Here is a tiny trained network, its code and every weight. The questions are about switching its units off for an input and a class, where a switched-off unit gives its printed mean instead of its output.

import numpy as np


def w(rows, s, z=0):
    codes = np.array(rows[::2]) - 128.0
    scale = np.full(codes.shape[1], s)
    scale[-1] = z or s
    return codes * scale


def f(y):
    return y / 2 * (1 + np.tanh(0.7978845608 * (y + 0.044715 * y**3)))


def log_softmax(a):
    a = a - a.max(-1, keepdims=True)
    return a - np.log(np.exp(a).sum(-1, keepdims=True))


def net(x, mask):
    res = np.array(x, float).reshape(1, 6) / 4 @ E
    y = f(res @ A[0][:, :-1].T + A[0][:, -1])
    res = res + np.where(mask, y, B[0][:, -1]) @ B[0][:, :-1]
    return log_softmax(res[-1] @ U[:, :-1].T + U[:, -1])


A, B = {}, {}
E = w([
[219,133,204],'x0',
[149,7,110],'x1',
[206,159,37],'x2',
[127,128,128],'x3',
[128,127,129],'x4',
[128,127,128],'x5',
],0.013)
A[0] = w([
[195,150,65,144],'neuron 0',
[84,234,179,75],'neuron 1',
[128,245,127,118],'neuron 2',
[182,151,72,103],'neuron 3',
[215,132,234,105],'neuron 4',
[218,150,63,112],'neuron 5',
[223,120,178,94],'neuron 6',
[126,240,135,51],'neuron 7',
[188,162,17,128],'neuron 8',
[67,113,61,147],'neuron 9',
[60,113,211,130],'neuron 10',
[37,136,35,121],'neuron 11',
[254,144,214,132],'neuron 12',
[168,18,109,7],'neuron 13',
[175,149,76,41],'neuron 14',
],0.01,0.002)
B[0] = w([
[51,101,167,201],'neuron 0',
[189,39,136,208],'neuron 1',
[195,1,65,206],'neuron 2',
[79,120,183,184],'neuron 3',
[96,225,104,231],'neuron 4',
[81,108,188,217],'neuron 5',
[134,216,56,212],'neuron 6',
[214,61,134,197],'neuron 7',
[23,82,224,224],'neuron 8',
[180,249,68,185],'neuron 9',
[41,98,203,198],'neuron 10',
[125,244,54,211],'neuron 11',
[112,223,79,254],'neuron 12',
[242,19,84,211],'neuron 13',
[97,105,159,171],'neuron 14',
],0.0079,0.011)
U = w([
[117,248,69,252],'0',
[35,131,213,84],'1',
[213,81,90,31],'2',
],0.017,0.0033)

Each question gives the input, the list of numbers given to net, and the class t.
The units are the neurons (one row each of A and B). Each row of codes is followed by its name. A weight is (code - 128) times the scale printed after its matrix; where a second scale follows, it is the last column's (A, B and U).
mask holds one flag per neuron, in row order. A switched-off neuron (its flag False) gives its mean, the last column of its row in B, instead of its output. The means were averaged over made-up inputs and are rounded, as every weight is.
A unit's drop is (log p(t) with every unit on - log p(t) with that unit switched off) / (log p(t) with every unit on - log p(t) with every unit switched off).
The circuit of an input: a set's keep is (log p(t) with only the set's units on - log p(t) with every unit switched off) / (log p(t) with every unit on - log p(t) with every unit switched off). Starting from the 12 units with the biggest drops (on a tie, the unit counted first), units are removed one at a time, each time the one whose removal leaves the highest keep (on an exact tie, the one counted first), for as long as the keep stays at least 0.8.
circuit, biggest first: the units of the circuit, biggest drop first
unit that matters most: the unit with the biggest drop
k most important neurons: the k neurons with the biggest drops, biggest first
drop of u: that unit's drop, to one decimal
input [1,-8,6,-6,7,7], class 2: unit that matters most => neuron 2
input [-8,7,3,3,6,-6], class 0: 2 most important neurons => (neuron 11; neuron 9)
input [3,0,-3,-4,-6,0], class 0: 4 most important neurons => (neuron 8; neuron 5; neuron 0; neuron 3)
input [-8,-4,-8,4,7,6], class 0: 3 most important neurons => (neuron 11; neuron 9; neuron 8)
input [6,-2,8,1,0,0], class 1: 3 most important neurons => (neuron 8; neuron 5; neuron 0)
input [-1,-5,5,-3,-1,1], class 1: 2 most important neurons => (neuron 8; neuron 13)
input [6,6,-2,2,3,-3], class 0: 4 most important neurons => (neuron 4; neuron 12; neuron 6; neuron 2)
input [-5,5,1,-3,-7,0], class 0: 3 most important neurons => (neuron 11; neuron 9; neuron 2)
input [1,6,-5,0,0,-8], class 2: 2 most important neurons => (neuron 13; neuron 8)
input [-7,7,-7,2,-5,3], class 0: 3 most important neurons => (neuron 9; neuron 11; neuron 8)
input [4,-6,5,3,4,-3], class 2: 2 most important neurons => (neuron 2; neuron 7)
input [-7,6,-6,1,3,4], class 0: 2 most important neurons => (neuron 9; neuron 11)
input [1,8,-7,3,-7,-7], class 2: 2 most important neurons => (neuron 13; neuron 8)
input [-7,-8,8,2,-6,-1], class 1: circuit, biggest first => (neuron 8)
input [6,-3,-6,-7,-4,1], class 0: drop of neuron 12 => 0.4
input [-6,-6,8,2,-4,-1], class 1: drop of neuron 8 => 0.6
input [-7,1,8,6,-3,2], class 1: drop of neuron 6 => 0.1
